Each row was made from one walk, in order. Every step used is in the known rows, and no mark comes twice. Write each row's walk.
Each row is shifted at random along 5 fixed directions that mean nothing.
Known rows
lutal kodel godu fudur ruzemo degab vokar pano fufez vumum: 39,145,254,-185,72,-123,-27,246,-31,-165,-87,194,62,-112,277,-132,-81,-115,-404,-22,60,159,46,-286,146,115,245,-69,-151,-74,-7,147,277,-23,-129,-284,-245,178,259,-74,279,-381,160,-64,98,181,-78,35,208,417,203,73,-7,6,132,202,80,212
vulemu lutal vumum pano zabakef: 63,-523,-220,-20,-43,329,151,6,22,263,143,-134,-268,-211,-108,87,35,-99,580,448,-63,-145,92,217,-134,57,-706,-273,54,-263,50,-66,-317,-143,-175,312,70,426,55,448,-271,-303,-69,65,-104,-122,-73,143,70,-582,-170,-336,27,188,-80,101,54,-29
vumum vulemu lutal kodel godu ruzemo: -117,-5,3,-136,178,-16,-52,-42,-9,-163,53,22,193,29,-85,23,206,200,-73,-228,42,-72,-66,-283,-48,-157,211,111,-173,53,157,174,-97,50,8,-138,-146,-186,-57,-134,-190,36,205,94,-7,15,-143,-261,-427,-40,173,222,-58,-92,384,-91,-124,312
vumum vulemu lutal kodel fudur ruzemo vokar: 254,357,61,-263,25,-121,-82,239,-120,-18,-304,154,-80,-296,194,-76,-35,-116,-361,248,161,263,-113,-267,154,-34,-68,-120,-164,-81,99,-19,269,-52,-127,-52,-188,330,292,225,455,-679,248,-217,91,153,-140,308,161,53,38,-151,-116,362,-37,420,79,133
vumum lutal kodel godu: 142,-236,310,-229,486,808,20,158,58,-172,319,219,276,153,304,-360,156,188,14,-357,376,240,377,-312,-30,-191,63,-113,-202,270,191,702,-353,218,78,92,-489,-643,-164,-181,144,-66,449,46,-510,33,357,-355,-462,-209,338,261,154,-221,236,401,-336,151
vokar pano fufez vumum godu fudur ruzemo degab kodel: 249,401,137,-328,50,82,40,246,29,-307,-62,466,203,83,388,-294,111,106,-343,-261,4,140,-74,-280,42,-141,235,25,-96,153,215,218,100,67,-20,-420,-287,-221,-156,-75,262,279,-132,-27,15,211,-77,-272,-401,46,123,127,-187,-5,247,158,-240,-18
vulemu lutal fufez godu: 35,-175,31,-226,112,99,73,69,-80,-26,78,-3,-63,-185,199,42,187,11,62,217,1,29,-21,-184,-72,-107,-301,-126,-167,-88,194,138,-111,-34,-234,92,-178,298,176,127,-103,-416,300,-23,-101,45,-109,115,-143,-231,134,-196,-19,154,116,102,-14,191
ruzemo degab vokar zabakef pano fufez vumum godu kodel lutal: -39,71,248,-36,60,-126,-45,54,-4,-151,48,-50,8,-140,137,70,-54,-68,-284,31,55,107,8,-103,30,0,162,150,-89,53,67,58,134,-71,-112,-122,-59,101,102,-103,165,-123,82,-71,29,-28,38,54,156,325,70,144,141,-37,25,40,101,103
vumum fufez pano zabakef vokar ruzemo: -202,-235,219,203,108,98,-31,-118,195,28,349,-201,-101,153,-220,69,-54,38,190,-135,-25,58,58,132,-92,78,147,42,124,-56,-104,47,-186,-9,-108,-117,93,-218,-175,-27,-36,311,-175,96,-6,-157,-23,80,107,102,44,244,111,-182,-199,-121,10,-216
vulemu lutal fufez godu ruzemo vokar: 170,264,272,-281,142,-86,-34,257,-85,-139,-129,82,-61,-236,260,-47,57,-122,-352,232,162,337,-44,-282,83,-147,-78,-77,-210,-105,202,158,117,12,-303,-85,-248,301,275,168,471,-633,309,-215,85,59,-166,380,117,29,225,-156,-16,291,-51,417,35,146
zabakef lutal fufez godu fudur: 46,40,62,-180,30,-27,54,92,-67,-133,-27,72,65,19,69,-4,106,-91,-79,79,59,58,-56,-152,-52,-195,-102,22,-102,-82,168,108,-78,92,-121,4,-98,72,83,33,84,-166,14,-136,116,-61,-163,138,-93,-80,153,-160,-69,148,98,112,-24,61
kodel godu ruzemo vokar zabakef lutal fufez vumum: -13,123,50,-34,43,-97,-84,12,-37,-237,-71,-28,164,94,80,71,200,71,-137,-117,12,-20,-36,-20,-41,-231,143,243,-61,172,258,138,-109,51,4,-190,-25,-127,-154,-189,-68,324,-48,36,223,-111,-83,-116,-266,60,110,125,57,-36,146,-89,-79,159
kodel ruzemo degab vokar zabakef vulemu lutal vumum godu: -134,82,280,98,110,-119,-137,-4,-15,-108,19,-167,46,-6,-61,55,-134,-20,-215,-54,121,194,9,-19,-15,-14,235,154,-18,177,-42,-22,-1,32,-36,68,57,-107,127,-92,175,-114,166,-27,5,-143,97,77,114,204,121,190,169,-71,-124,100,120,48
fufez godu fudur ruzemo vokar zabakef: 23,45,84,6,84,143,-59,56,101,-118,12,105,148,138,-43,-154,-96,56,-135,-245,70,88,57,-22,81,25,203,2,-50,27,-47,136,-57,12,110,-237,-80,-233,-65,-14,202,63,-76,-49,36,60,-5,-126,-6,143,66,200,41,-132,67,136,-64,4
godu fudur ruzemo degab vokar: 203,345,-166,-207,-167,-202,-40,169,-68,-2,-361,217,-52,-171,181,-63,-3,-8,-235,92,-80,58,-162,-88,152,65,-32,-120,-81,-111,45,-158,248,-153,-29,-256,-98,367,146,216,203,-306,-38,-119,268,265,-227,114,77,85,-46,-125,-241,299,72,125,14,95
zabakef lutal fufez godu: 52,-396,291,-167,342,567,83,199,-36,-25,297,-1,27,-68,312,-142,50,-66,109,97,266,208,311,-190,-48,-63,-275,-229,-162,-10,113,456,-287,104,-136,307,-330,-36,178,24,98,-478,476,-24,-393,-22,271,59,-5,-202,295,-101,217,-19,54,390,-72,118
pano vokar zabakef vulemu lutal vumum: 163,226,318,24,217,234,-113,58,-6,-89,178,-94,-19,-38,220,-13,142,44,-159,-58,279,315,119,-127,-16,-205,104,145,-28,348,269,201,-78,82,27,182,-91,-353,-193,-107,306,224,241,-2,-239,-144,342,25,-81,-16,108,212,183,20,-196,192,-82,-113
lutal kodel fudur ruzemo: -48,139,40,-14,-117,-274,-42,12,-34,-46,-241,132,71,111,-166,-75,-207,-145,-205,-22,33,35,-99,-23,38,32,189,26,22,-139,-206,-92,156,108,-17,-135,51,30,194,-33,183,-242,-169,-195,280,-25,-204,210,196,244,-3,-73,-100,78,-52,116,112,-37
zabakef vulemu lutal kodel godu: 99,70,-94,-188,-188,-176,26,118,-165,-13,-269,13,-70,-159,68,58,5,-173,1,373,0,-33,-203,-17,-90,-166,-400,-65,-36,-140,98,-161,-36,1,-165,191,91,422,300,259,32,-457,-23,-227,204,-72,-208,374,29,-253,-11,-446,-129,435,-48,160,91,-9
fudur ruzemo degab vokar zabakef vulemu lutal vumum pano fufez godu: -70,-161,138,122,-4,173,-6,-63,72,-61,127,-72,27,202,-199,-49,-87,-8,251,-59,18,-9,82,308,-220,-110,-36,107,200,138,-35,21,-309,121,-26,47,183,-297,-238,15,-44,460,-347,48,44,-294,44,-29,-174,-269,-49,79,123,-162,-157,72,-88,-241
degab ruzemo vokar pano zabakef lutal kodel: 349,324,-48,-160,-102,212,-52,152,43,-43,-142,174,-55,-25,310,-84,126,58,-69,52,39,218,-143,57,42,-212,-296,-61,8,99,276,15,-130,-102,-61,-131,-39,39,-141,255,325,83,-167,-185,149,53,-65,205,-108,-201,-46,-133,-143,371,-265,190,-141,-248
vokar zabakef vulemu lutal: -72,-345,-118,197,-13,376,8,-132,71,85,165,-164,26,149,-200,35,-62,88,435,-37,11,-114,77,346,-179,-48,-278,38,164,105,-48,-37,-460,27,111,283,242,-237,-217,74,-309,371,-213,79,-147,-238,196,-136,-176,-391,-126,8,152,-110,-75,-46,-67,-200
kodel degab vokar ruzemo: -34,378,-208,-36,-143,-236,-115,-129,34,-166,-171,104,161,197,-5,44,268,352,-97,-422,-236,-128,-275,28,-17,-166,314,196,39,242,163,-121,-26,-81,132,-444,62,-255,-362,-131,-190,700,-247,114,337,120,-236,-302,-520,34,-5,279,-279,-21,167,-399,-228,16
zabakef vokar pano fufez godu: -225,-163,321,128,43,-99,-27,-35,87,-51,244,-163,-67,84,-45,43,-108,-78,-22,-17,-18,60,32,40,-72,74,147,46,77,-63,-140,33,-7,34,-178,-69,91,-43,36,-107,25,71,-50,1,18,-122,-7,169,231,244,117,84,152,-170,-205,-62,93,-132
lutal kodel fudur ruzemo degab vokar zabakef vulemu: 92,122,-159,50,-235,103,-56,51,27,27,-313,110,73,184,-178,-112,-260,-68,88,-58,15,37,-77,334,-26,-24,-153,-32,201,-40,-159,-218,-182,26,150,8,228,-84,-23,229,183,103,-473,-204,336,-109,-58,147,97,-146,-152,-133,-107,205,-205,199,-18,-291
fufez godu ruzemo degab vokar pano zabakef: 136,278,378,-4,161,180,-66,176,152,-133,70,110,45,26,131,-175,-160,-53,-344,-182,205,409,117,-106,140,-8,248,-2,-27,62,11,175,77,3,-3,-190,-135,-244,-21,44,672,-60,31,-175,-21,19,124,124,259,288,141,226,96,-22,-223,335,-36,-145
vumum pano zabakef vulemu lutal fufez godu fudur ruzemo vokar: -189,-332,-155,41,-57,-196,-4,-93,-4,94,108,-196,-149,-135,-235,218,71,-24,196,228,-165,-226,-81,1,-42,122,-144,-5,-90,-242,-7,-123,-66,-177,-125,-91,49,402,113,105,-361,-220,-6,106,105,-5,-306,45,51,-14,-39,-13,-1,4,173,-202,153,217
fudur ruzemo vokar pano fufez godu kodel: 207,9,-103,-322,-46,164,35,267,0,-62,-66,237,-46,-166,387,-136,149,70,-14,115,-108,-35,-65,-124,52,5,-303,-235,-143,-148,187,101,-45,-179,-149,-287,-238,350,43,250,-21,-189,0,-5,36,284,-192,-57,-173,-185,53,-161,-140,200,215,146,-138,101
fudur ruzemo degab kodel lutal fufez: 253,207,-176,-339,-159,-106,22,190,-192,-39,-391,264,-1,-246,442,-54,71,-16,-183,264,-62,7,-163,-86,41,-66,-276,-100,-109,-41,155,-44,144,-99,-96,-71,-152,503,256,130,30,-439,114,-159,182,225,-107,148,-97,-70,-53,-335,-163,388,144,165,-6,173
godu fudur ruzemo vokar degab kodel lutal vumum: 250,47,-272,-190,-246,249,90,234,-39,-29,-427,309,141,133,14,-269,-181,-73,215,70,-14,-58,-56,351,-86,-123,-429,-208,196,-118,-39,-95,-292,70,71,19,119,89,4,405,99,37,-510,-189,374,-45,-110,43,-130,-523,-147,-399,-173,296,7,356,-148,-188
fudur ruzemo degab vokar zabakef lutal kodel: 181,213,-112,-102,-190,49,-66,94,-23,39,-272,94,-84,-101,132,-5,-111,-16,-28,139,-7,144,-188,168,6,-59,-290,-70,47,-84,19,-180,-77,-116,-78,-43,105,271,93,303,194,-192,-180,-231,235,46,-95,323,74,-129,-102,-218,-126,379,-206,220,0,-197
fufez godu ruzemo vokar zabakef lutal: 213,29,-189,-158,-89,318,23,169,37,-45,-135,80,13,1,91,-72,86,52,202,75,-22,5,-92,179,-55,-207,-483,-154,17,-94,210,4,-369,-85,-18,-42,43,112,-105,416,95,69,-261,-135,188,-12,-133,89,-196,-505,-35,-249,-101,303,-16,209,-185,-150
zabakef vulemu lutal vumum godu fudur ruzemo vokar pano: 92,59,15,-180,138,95,-62,147,-53,-157,78,97,92,14,218,-104,290,173,-100,-98,41,40,37,-247,44,-100,66,22,-218,223,275,227,-97,-5,-8,-131,-263,-114,-129,-67,-135,62,230,173,-141,122,-47,-346,-424,-118,208,169,-41,-73,289,41,-137,257
degab vokar pano fufez vumum lutal kodel ruzemo fudur: -89,-443,-160,-104,4,188,90,98,54,81,72,-35,-82,-154,27,36,19,19,294,149,-183,-182,0,37,-37,182,-367,-289,-17,-279,-8,-37,-167,-203,-148,-75,-43,414,158,285,-319,-241,-19,123,58,105,-185,-97,39,-210,-17,-121,-24,39,188,-42,45,193
fufez vumum godu kodel degab vokar pano zabakef lutal: -441,-554,-90,260,-72,-82,17,-189,116,110,198,-306,-57,-43,-401,268,-204,-18,312,9,-201,-306,-10,209,-101,245,-25,9,82,-284,-273,-219,-158,-197,-40,-29,277,259,128,50,-463,-25,-167,119,104,-125,-128,-69,255,141,-78,121,123,-213,133,-326,202,125
fufez vumum lutal kodel godu ruzemo: -81,-141,-170,-147,-151,-169,108,83,-44,-49,-239,0,17,-57,-278,68,-69,-177,177,220,-99,-226,-164,71,-146,-114,-305,-109,42,-394,-3,-167,-124,13,-152,-23,158,377,235,350,-84,-259,-305,-143,407,-144,-425,208,9,-317,-35,-360,-155,259,165,71,48,81
fudur ruzemo vokar zabakef vulemu lutal fufez: -47,-210,-112,108,-113,25,-68,-44,-39,114,-56,-181,-120,-66,-68,121,-92,-24,224,245,-44,-53,-35,301,-92,43,-304,15,89,-36,-61,-163,-209,-73,-80,146,200,246,53,133,-237,-66,-99,15,62,-124,-3,155,63,-184,-127,-141,117,87,-132,32,103,-54
vumum pano fufez godu kodel ruzemo degab fudur: -161,39,112,-80,9,-261,22,46,64,-148,-8,148,110,65,-107,-42,-119,-31,-227,-145,-121,-36,-104,-175,46,122,301,26,-74,-189,-137,-20,160,-18,-72,-358,-98,70,170,-84,62,-132,-112,-22,203,103,-276,-56,71,335,109,126,-102,-89,209,-58,66,123
pano zabakef vulemu lutal fufez vumum godu: 213,137,207,-185,157,153,21,108,-77,-133,101,9,-42,-114,235,5,224,-64,-92,155,200,188,30,-217,-111,-325,-141,87,-84,190,382,197,-76,97,-119,168,-155,-88,-72,27,243,3,167,-83,-169,-148,75,119,-225,-243,87,-64,45,170,-47,219,-99,-37
degab kodel fudur ruzemo vokar pano zabakef vulemu lutal: 115,79,-65,45,-81,59,-95,-9,16,-16,-67,112,51,26,202,-75,19,134,-103,-81,-23,-2,-46,28,68,50,53,47,-11,242,30,-2,11,-103,136,-127,-21,-66,-90,-103,-39,135,-13,2,-37,111,106,-144,-82,142,-119,131,25,-14,-22,-60,-9,-7
godu fudur ruzemo degab vokar zabakef vulemu lutal: 132,466,-57,-20,-93,-209,-162,-12,-37,-106,-212,81,41,-37,120,39,69,142,-325,-126,-10,115,-192,-62,94,-66,235,216,-61,239,138,-134,151,-97,97,-216,20,-47,-121,-69,123,186,-30,-55,137,105,-33,-53,-147,206,-50,195,-97,107,25,-56,-19,15
fudur ruzemo degab vokar pano zabakef lutal kodel godu: -263,-350,147,211,-22,-1,-91,-77,75,65,113,-133,-2,39,-91,28,-324,-46,16,-27,5,4,65,153,-4,257,118,2,39,-98,-350,-29,-57,-64,-32,-31,122,93,230,-109,-126,-247,27,-25,-1,-29,83,100,351,373,19,118,205,-178,-105,-12,199,9
vumum lutal fufez pano zabakef vulemu: -147,-299,119,124,257,143,-20,-118,37,43,420,-273,-87,-122,-16,234,217,53,93,4,75,-22,178,-184,-10,33,85,127,-125,87,181,185,-72,-100,9,97,-122,-69,-110,-208,-208,80,332,196,-288,-90,151,-145,-18,147,77,313,216,-205,138,-219,57,224
vulemu lutal fufez vumum: -25,-390,30,-6,68,294,127,20,-14,49,83,-67,-31,16,-117,-17,-50,-122,376,198,65,-37,161,196,-194,-87,-371,-111,112,-105,-2,93,-324,127,-146,287,66,39,19,163,-136,-71,-90,9,-48,-254,27,89,-44,-442,-10,-227,112,-3,-46,196,-21,-44
pano fufez vumum lutal: -161,-282,-18,51,-38,-76,85,-51,3,39,88,-166,-100,-103,-178,148,-68,-109,230,197,-104,-208,-27,134,-170,32,-161,-7,122,-183,-55,-134,-54,-21,-133,69,183,221,48,100,-233,90,-192,62,46,-162,-94,49,51,-163,-117,-111,78,-55,54,-98,81,-10
fufez vumum godu kodel fudur ruzemo: 219,63,-158,-350,-113,-4,116,271,-90,-79,-319,312,36,-94,106,-183,-7,-148,-38,185,-23,-86,-86,-143,1,-70,-273,-251,-89,-253,85,-8,50,6,-79,-116,-162,337,236,339,151,-429,-143,-174,216,130,-315,83,-56,-261,-7,-371,-250,333,235,297,-55,98
fufez godu fudur ruzemo degab vokar pano zabakef vulemu lutal kodel: -203,-521,130,199,135,560,9,-27,206,50,301,-44,128,273,-339,-174,-334,20,341,-263,139,39,252,227,-96,138,-32,-121,119,-93,-320,151,-485,73,105,109,92,-393,-54,85,-45,55,-175,-4,-162,-174,166,-139,77,-124,64,200,193,-297,-27,203,-44,-164
kodel degab fudur ruzemo vokar zabakef pano: 87,-34,-152,67,-104,224,-58,-6,69,26,-109,149,81,190,49,-148,-31,131,101,-192,-33,-2,85,240,71,73,-24,-51,77,146,-75,29,-160,-63,171,-140,-5,-182,-194,3,-40,216,-219,28,110,62,56,-166,-65,-8,-93,101,-40,-53,-74,18,-99,-88
fufez godu ruzemo degab: -11,165,-78,-118,-260,-372,61,201,-40,10,-345,20,-120,-177,-186,59,-299,-300,-82,351,-114,10,-255,97,10,51,-271,-155,57,-507,-162,-378,109,-86,-202,-55,209,619,432,485,291,-534,-310,-290,464,-15,-404,495,422,-66,-47,-442,-180,409,-80,228,193,-103
fudur ruzemo degab kodel godu lutal fufez vumum: 135,217,185,-273,73,-157,-1,209,-162,-261,-273,253,188,-110,372,-121,-4,-96,-444,38,125,80,16,-280,49,-112,198,75,-160,94,138,202,254,96,-53,-136,-273,133,254,-192,207,-348,235,-134,108,85,-1,-3,-55,262,134,-62,22,92,257,226,7,314

Write each row's walk
-165,333,231,-133,19,-589,-55,55,-59,-292,-187,87,145,-24,-75,66,-110,-106,-559,-90,-22,39,-237,-316,42,-49,488,212,-107,-95,-37,-87,379,63,-130,-345,-44,125,286,-191,222,-198,-27,-151,332,0,-324,84,101,493,135,106,-89,10,185,-25,150,198 : pano fufez vumum godu lutal kodel ruzemo degab fudur
-52,-295,-17,21,-65,116,32,-18,78,35,89,0,-42,37,5,-39,-37,-9,161,15,-79,-103,56,114,-26,122,-136,-144,19,-110,-76,29,-116,-98,-69,-117,-2,121,23,101,-101,-58,-143,-9,71,27,-83,39,126,19,-42,-34,37,-40,-30,-38,26,-27 : degab vokar zabakef pano fufez godu fudur ruzemo
-61,-64,80,73,-81,-34,-57,55,20,-47,-151,-25,85,1,12,-20,-284,-79,-91,51,18,33,-62,166,14,74,-44,-12,31,-86,-173,-66,-63,-34,-23,-25,129,170,262,55,110,-273,-81,-172,177,-40,24,201,283,179,-25,-93,132,77,-103,129,146,-23 : degab kodel godu ruzemo vokar zabakef lutal
-207,-158,87,21,213,47,-41,-42,41,-127,258,-95,119,28,-158,98,150,116,6,-217,46,-84,72,-241,-27,-38,256,163,-158,35,117,198,-155,-15,53,-99,-119,-211,-93,-199,-219,142,170,185,-91,-57,-29,-315,-263,93,187,367,71,-219,375,-158,-49,270 : fufez vumum pano zabakef vulemu lutal kodel godu ruzemo degab
47,361,229,109,-12,-84,-59,-49,145,-125,44,11,-24,216,-116,-5,-2,2,-106,-232,29,196,-79,101,-65,-167,314,192,209,156,82,-36,10,71,-11,-230,128,-404,-327,-20,387,624,-378,-46,252,-183,-57,145,-18,108,-15,217,-61,10,-346,-42,-109,-379 : fufez vumum pano zabakef vokar degab ruzemo
241,553,-43,-168,-71,-234,-107,-34,-88,-151,-84,-30,-106,-127,241,194,484,173,-162,78,-56,83,-308,-125,-108,-409,-22,307,-37,321,552,-107,38,-48,-99,-119,23,-18,-360,-3,-1,551,-80,34,141,-67,-138,39,-489,-214,-51,50,-175,309,-61,-168,-151,-83 : pano vokar zabakef vulemu lutal vumum fufez
-115,36,121,134,-74,-222,-82,-65,58,-102,-72,19,102,191,-283,-11,-163,-132,-152,-112,68,-10,-17,41,23,-12,308,171,20,-83,-149,31,36,85,32,-254,104,-137,7,-151,161,34,-276,-167,317,-149,-195,157,185,362,-1,131,27,-82,-35,5,101,-36 : fufez pano zabakef lutal kodel godu fudur ruzemo vokar
-77,45,159,-105,88,-120,12,174,80,-69,91,45,-53,-98,56,-15,-75,-14,-188,-9,-104,125,-93,-172,106,173,110,-143,-99,-241,-62,-18,122,-133,-182,-298,-137,266,220,141,185,-271,42,22,96,193,-212,72,210,207,165,67,-65,21,54,69,78,70 : vumum pano fufez godu ruzemo vokar degab fudur
-525,-623,7,359,7,-87,-15,-263,164,214,360,-431,-188,37,-397,330,-157,31,400,-16,-222,-188,20,253,-94,352,28,-50,154,-313,-326,-199,-202,-200,-137,-15,257,235,116,5,-490,26,-70,213,127,-123,-107,112,388,242,-14,163,150,-212,-112,-433,243,13 : lutal fufez pano zabakef vokar degab ruzemo
-79,-167,340,197,174,208,-40,122,130,-58,230,-67,63,138,-167,-155,-307,-180,-78,-123,222,155,284,25,53,150,266,7,50,20,-196,165,-41,101,99,7,-9,-330,12,-64,319,34,-64,9,-165,-144,211,-74,330,240,93,259,279,-307,-87,259,81,-95 : fufez vumum godu fudur ruzemo vokar pano zabakef vulemu
-44,57,-214,-188,-209,-200,-8,96,-59,-107,-270,142,82,70,-28,12,-13,16,1,33,-169,-123,-277,62,-73,-84,-148,-6,-10,-238,-7,-162,-153,-36,-97,-244,59,293,116,165,-191,-59,-297,-106,430,60,-405,79,-176,-119,37,-222,-233,236,216,-4,-33,36 : zabakef lutal fufez godu kodel fudur ruzemo vokar degab
-322,-323,121,142,183,154,-12,-78,180,-22,310,-30,133,197,-128,-17,-67,192,112,-392,-101,-28,89,-25,4,249,337,-36,23,-88,-210,132,-190,-36,48,-241,-76,-227,-38,-204,-268,230,32,232,5,80,28,-302,1,287,148,395,74,-342,200,-225,-5,113 : lutal fufez pano vokar degab kodel ruzemo fudur
-38,-1,130,187,-61,-21,-100,53,13,24,-145,-6,71,48,-27,-89,-408,-141,-190,-19,99,104,54,147,110,226,152,-12,80,31,-306,-99,101,-6,147,44,104,-6,254,-57,258,-249,-42,-144,57,-13,203,133,467,382,-80,50,185,-38,-195,178,213,-82 : degab kodel fudur ruzemo vokar zabakef vulemu
38,-26,-108,-69,29,-52,-18,-60,-73,-2,193,-160,-156,-216,197,254,417,139,104,185,-119,-111,-97,-127,-64,-108,-193,140,-128,167,397,-13,-62,-174,-114,43,-54,202,-179,-40,-383,220,168,232,-136,-3,-31,-152,-332,-175,-14,66,4,67,138,-289,-12,160 : vokar zabakef vulemu lutal vumum pano fufez
107,35,-109,-27,-94,9,-65,2,-37,-1,-141,54,-4,13,190,9,35,69,-30,66,-60,37,-96,128,14,-15,-137,15,-1,92,65,-49,-50,-66,-14,-79,1,152,14,12,-72,-7,-57,-41,119,60,-33,60,-40,1,-76,-85,-17,125,-97,15,20,-13 : degab fudur ruzemo vokar zabakef lutal fufez
121,177,113,-187,73,-113,28,212,14,-60,72,33,-144,-169,191,20,144,-53,-144,147,-71,164,-108,-227,70,25,-24,-100,-102,-154,209,5,119,-97,-203,-205,-195,276,100,185,188,-128,78,65,88,154,-201,95,73,32,141,-22,-121,196,32,75,28,46 : lutal fufez vumum pano vokar ruzemo fudur
199,177,171,-3,-119,-24,-43,127,-16,-77,-175,87,-28,84,43,-127,-151,-233,-135,202,142,216,-8,156,-38,-152,-124,59,108,64,13,-20,-27,125,-74,24,95,-27,20,109,423,-61,-272,-271,187,-203,-46,364,186,-29,-57,-200,51,183,-359,347,49,-273 : kodel fudur ruzemo vokar pano zabakef vulemu lutal fufez godu
141,156,-34,-167,-55,59,-47,128,-46,-9,-299,251,43,-16,88,-173,-111,13,-119,1,58,151,-61,-5,68,-12,-73,-151,-28,-53,-84,4,10,6,-50,-107,-89,110,151,156,220,-386,-16,-183,168,115,-125,159,1,-56,6,-116,-160,212,-47,322,-35,1 : vulemu lutal kodel degab fudur ruzemo vokar
-241,-93,74,106,24,-308,-61,-16,49,-39,109,-244,-85,-127,-165,216,-21,-39,-106,58,-105,-44,-61,-64,85,158,140,57,-114,-167,-26,-99,78,-186,-127,-190,43,286,170,34,-70,-184,70,87,140,7,-202,37,267,303,85,156,84,-78,69,-177,208,203 : fufez vumum godu ruzemo vokar zabakef pano
-159,-224,196,60,177,-184,3,-90,-13,-105,182,-176,11,-76,-87,168,113,-92,-101,70,59,-96,139,-177,-24,-16,247,205,-125,37,107,172,138,23,-77,-49,-99,32,28,-280,-134,-69,171,93,-24,-173,-43,-73,87,308,70,194,200,-208,172,-153,142,331 : kodel godu lutal vumum fufez pano zabakef
-101,-216,-83,-70,-43,-61,23,82,-27,-77,-35,-50,62,-53,-92,31,-3,-48,106,105,-85,-243,-1,69,-91,-10,-105,3,18,-119,32,-23,-75,-39,-27,-90,54,185,31,76,-237,67,-146,84,159,-71,-151,-168,-95,-138,-22,-49,60,-82,270,-26,5,203 : fudur ruzemo vokar pano fufez godu kodel lutal vumum vulemu
-69,33,346,25,164,80,3,121,75,-109,71,46,85,35,-101,-97,-287,-152,-164,-79,169,243,84,-47,-9,43,215,30,92,-28,-148,55,31,137,-82,22,14,-200,98,-23,327,-55,-62,-52,-16,-157,89,43,199,155,97,144,117,-136,-80,275,73,-82 : vokar pano fufez vumum vulemu lutal kodel degab ruzemo fudur
